Below are the code and all the weights of a small trained network. Each question names an input and a target symbol and asks about switching units off, where a switched-off unit gives its printed mean instead of its output.

import numpy as np


def w(rows, s, z=0):
    codes = np.array(rows[::2]) - 128.0
    scale = np.full(codes.shape[1], s)
    scale[-1] = z or s
    return codes * scale


def f(y):
    return np.maximum(y, 0)


def softmax(a):
    e = np.exp(a - a.max(-1, keepdims=True))
    return e / e.sum(-1, keepdims=True)


def log_softmax(a):
    a = a - a.max(-1, keepdims=True)
    return a - np.log(np.exp(a).sum(-1, keepdims=True))


def net(x, mask):
    ids = ['αγδεζθλμξστφω'.index(c) for c in x.split()]
    T = len(ids)
    res = E[ids] + P[:T]
    u = 0
    for l in range(2):
        q, k, v = (res @ M[l].T for M in (Q, K, V))
        z = softmax(np.where(np.tri(T) > 0, q @ k.T / 2**0.5, -1e9)) @ v
        res = res + np.where(mask[u], z, O[l][:, -1]) @ O[l][:, :-1]
        u += 1
        y = f(res @ A[l][:, :-1].T + A[l][:, -1])
        res = res + np.where(mask[u : u + 12], y, B[l][:, -1]) @ B[l][:, :-1]
        u += 12
    return log_softmax(res[-1] @ U[:, :-1].T + U[:, -1])


Q, K, V, O, A, B = {}, {}, {}, {}, {}, {}
E = w([
[108,131,135,63,182,97,127],'α',
[123,154,112,158,68,107,134],'γ',
[121,71,111,188,147,112,101],'δ',
[126,102,158,133,108,128,80],'ε',
[117,133,90,133,48,94,141],'ζ',
[126,200,183,118,153,96,133],'θ',
[127,137,93,58,65,63,150],'λ',
[134,133,169,96,203,114,93],'μ',
[149,141,166,44,78,56,118],'ξ',
[109,147,43,69,214,112,167],'σ',
[107,174,61,149,152,140,199],'τ',
[129,163,135,155,147,193,165],'φ',
[169,4,106,32,16,130,101],'ω',
],0.024)
P = w([
[64,136,83,79,176,172,26],'0',
[50,44,204,96,111,204,115],'1',
[22,205,116,138,38,86,122],'2',
[130,139,74,123,171,145,76],'3',
[120,85,192,115,115,182,156],'4',
[15,193,109,128,35,102,126],'5',
[180,149,68,143,172,129,112],'6',
[166,100,168,122,115,159,198],'7',
[11,191,110,124,34,111,131],'8',
[233,160,58,156,173,108,141],'9',
[212,116,137,124,121,138,238],'10',
[6,188,109,121,29,123,132],'11',
[236,142,47,166,178,114,143],'12',
[195,123,174,128,99,154,203],'13',
],0.014)
Q[0] = w([
[116,191,122,151,109,81,113],'L0H0',
[246,39,179,147,137,173,148],'L0H0',
],0.013)
K[0] = w([
[224,136,145,154,138,108,156],'L0H0',
[2,134,152,139,112,126,80],'L0H0',
],0.013)
V[0] = w([
[140,84,72,76,100,254,100],'L0H0',
[93,138,106,151,149,151,150],'L0H0',
],0.0057)
O[0] = w([
[117,84,125,124,111,179,143,19],'L0H0',
[117,191,129,12,97,223,80,254],'L0H0',
],0.011,0.00046)
A[0] = w([
[93,158,81,169,89,40,34,145],'L0N0',
[128,200,107,89,254,131,82,12],'L0N1',
[118,103,60,162,144,128,142,120],'L0N2',
[120,110,135,39,56,47,108,91],'L0N3',
[51,85,46,169,230,119,183,153],'L0N4',
[131,183,70,124,167,124,128,87],'L0N5',
[58,181,149,121,133,112,159,203],'L0N6',
[126,126,167,83,192,140,174,253],'L0N7',
[155,97,80,99,234,53,12,52],'L0N8',
[108,201,69,215,189,187,61,104],'L0N9',
[78,70,150,195,87,39,187,31],'L0N10',
[73,166,137,186,140,207,235,130],'L0N11',
],0.0094,0.0039)
B[0] = w([
[52,132,129,83,203,124,70,245],'L0N0',
[132,150,130,229,57,145,157,236],'L0N1',
[119,173,79,100,153,86,112,167],'L0N2',
[93,102,151,197,184,176,151,241],'L0N3',
[84,155,203,108,46,99,160,208],'L0N4',
[72,183,129,55,151,152,169,202],'L0N5',
[59,141,148,169,88,97,72,254],'L0N6',
[170,52,90,159,70,137,141,233],'L0N7',
[131,74,225,111,201,75,140,206],'L0N8',
[169,246,159,204,143,255,98,197],'L0N9',
[170,85,211,86,140,108,157,177],'L0N10',
[124,1,114,88,181,182,182,215],'L0N11',
],0.0084,0.0079)
Q[1] = w([
[58,176,148,167,120,56,115],'L1H0',
[20,160,163,158,2,148,99],'L1H0',
],0.007)
K[1] = w([
[253,177,156,102,152,47,169],'L1H0',
[228,147,17,124,184,128,224],'L1H0',
],0.0056)
V[1] = w([
[208,89,126,169,149,138,60],'L1H0',
[154,91,110,157,255,218,144],'L1H0',
],0.0064)
O[1] = w([
[130,119,144,254,133,39,56,3],'L1H0',
[134,82,100,138,185,193,226,152],'L1H0',
],0.006,0.0077)
A[1] = w([
[93,43,191,36,130,93,171,114],'L1N0',
[179,82,92,47,178,114,56,136],'L1N1',
[163,139,132,218,217,154,122,48],'L1N2',
[145,55,138,157,112,171,82,176],'L1N3',
[97,94,72,78,135,157,113,169],'L1N4',
[97,167,80,124,18,49,37,127],'L1N5',
[82,194,103,50,146,74,109,111],'L1N6',
[204,141,131,120,211,183,55,2],'L1N7',
[137,109,232,180,69,137,128,149],'L1N8',
[146,190,173,137,105,174,167,34],'L1N9',
[114,120,135,253,142,35,51,107],'L1N10',
[80,102,191,104,70,106,137,158],'L1N11',
],0.011,0.0097)
B[1] = w([
[165,138,164,151,141,102,76,253],'L1N0',
[125,126,10,198,165,87,116,145],'L1N1',
[118,132,173,107,76,94,58,156],'L1N2',
[138,181,137,123,137,127,132,175],'L1N3',
[136,162,112,140,105,36,171,200],'L1N4',
[137,81,74,168,37,144,56,163],'L1N5',
[152,113,150,69,116,161,86,195],'L1N6',
[156,60,84,103,132,193,191,139],'L1N7',
[131,132,81,94,96,73,209,204],'L1N8',
[71,68,146,155,113,105,78,177],'L1N9',
[141,43,130,140,162,158,178,174],'L1N10',
[176,147,121,152,177,158,151,236],'L1N11',
],0.012,0.017)
U = w([
[88,101,114,75,164,73,127,84],'α',
[104,88,61,122,72,80,134,105],'γ',
[186,72,113,109,27,120,191,143],'δ',
[147,137,85,254,117,131,113,87],'ε',
[110,122,159,235,66,78,91,89],'ζ',
[166,71,146,141,73,196,114,74],'θ',
[141,151,178,181,177,153,63,134],'λ',
[117,54,58,158,180,162,170,131],'μ',
[132,61,196,71,194,167,140,1],'ξ',
[164,228,147,168,77,173,62,180],'σ',
[71,188,188,68,158,136,133,141],'τ',
[65,157,102,215,168,146,164,170],'φ',
[193,175,167,171,141,148,161,209],'ω',
],0.011,0.0065)

Each question gives the input, a string of symbols that net reads in full, and the target symbol t.
The units are the heads (2 rows each of Q, K, V and O) and the neurons (one row each of A and B). Each row of codes is followed by its name. A weight is (code - 128) times the scale printed after its matrix; where a second scale follows, it is the last column's (O, A, B and U).
mask holds one flag per unit, layer by layer, with each layer's heads first. A switched-off unit (its flag False) gives its mean, the last column of its rows in O or B, instead of its output. The means were averaged over made-up inputs and are rounded, as every weight is.
A unit's drop is (log p(t) with every unit on - log p(t) with that unit switched off) / (log p(t) with every unit on - log p(t) with every unit switched off).
The circuit of an input: a set's keep is (log p(t) with only the set's units on - log p(t) with every unit switched off) / (log p(t) with every unit on - log p(t) with every unit switched off). Starting from the 12 units with the biggest drops (on a tie, the unit counted first), units are removed one at a time, each time the one whose removal leaves the highest keep (on an exact tie, the one counted first), for as long as the keep stays at least 0.8.
circuit, biggest first: the units of the circuit, biggest drop first
k most important neurons: the k neurons with the biggest drops, biggest first
top k neurons in layer l: the k neurons of layer l with the biggest drops, biggest first
input φ σ ξ θ λ ω ζ γ τ, target τ: most important neuron => (L0N11)
input ζ σ σ ε ζ δ θ, target ζ: 4 most important neurons => (L0N1; L1N2; L0N9; L1N9)
input δ θ α δ μ γ μ μ, target δ: circuit, biggest first => (L1N8; L0N7)
input δ θ γ ω φ ζ, target ω: 3 most important neurons => (L0N10; L1N0; L1N11)
input δ θ σ μ γ ξ ξ γ ε θ, target ζ: circuit, biggest first => (L0N1; L1N9; L1N11)
input θ λ θ θ α σ σ σ λ σ ω, target ω: circuit, biggest first => (L0N3; L1N0; L1N3)
input ε γ φ θ γ ζ ζ σ γ ε δ, target ω: circuit, biggest first => (L1N5; L1N9)
input γ φ δ, target φ: circuit, biggest first => (L1H0; L0N11; L0N0)
input ω φ θ ζ θ γ σ, target τ: 2 most important neurons => (L0N5; L0N8)
input ω τ σ λ λ ζ μ ξ θ, target ξ: top 2 neurons in layer 0 => (L0N10; L0N0)
input ζ δ σ ζ θ θ μ, target δ: top 3 neurons in layer 1 => (L1N8; L1N7; L1N0)
input θ ζ ω λ μ θ, target μ: 3 most important neurons => (L0N6; L0N3; L1N10)
input θ α δ, target θ: 2 most important neurons => (L1N5; L0N11)
input θ ζ φ γ σ τ ζ γ φ λ τ, target δ: 2 most important neurons => (L1N4; L0N8)
input γ σ γ α δ ε δ θ δ σ λ σ θ α, target δ: circuit, biggest first => (L0N7)
input φ ω σ ε ε ω γ α ζ θ σ, target δ: top 4 neurons in layer 0 => (L0N7; L0N8; L0N0; L0N10)
input γ μ θ σ ξ ζ σ θ μ θ θ ξ, target ξ: top 4 neurons in layer 0 => (L0N3; L0N0; L0N4; L0N10)
input λ λ ε τ φ ε θ δ μ θ φ ε τ ξ, target ω: top 3 neurons in layer 0 => (L0N1; L0N9; L0N3)
input θ ζ θ, target θ: top 2 neurons in layer 1 => (L1N5; L1N10)
input θ ε γ ω ω α, target ω: 2 most important neurons => (L1N11; L1N0)
input μ ζ ε γ μ α ζ ω θ, target ω: top 2 neurons in layer 1 => (L1N11; L1N0)
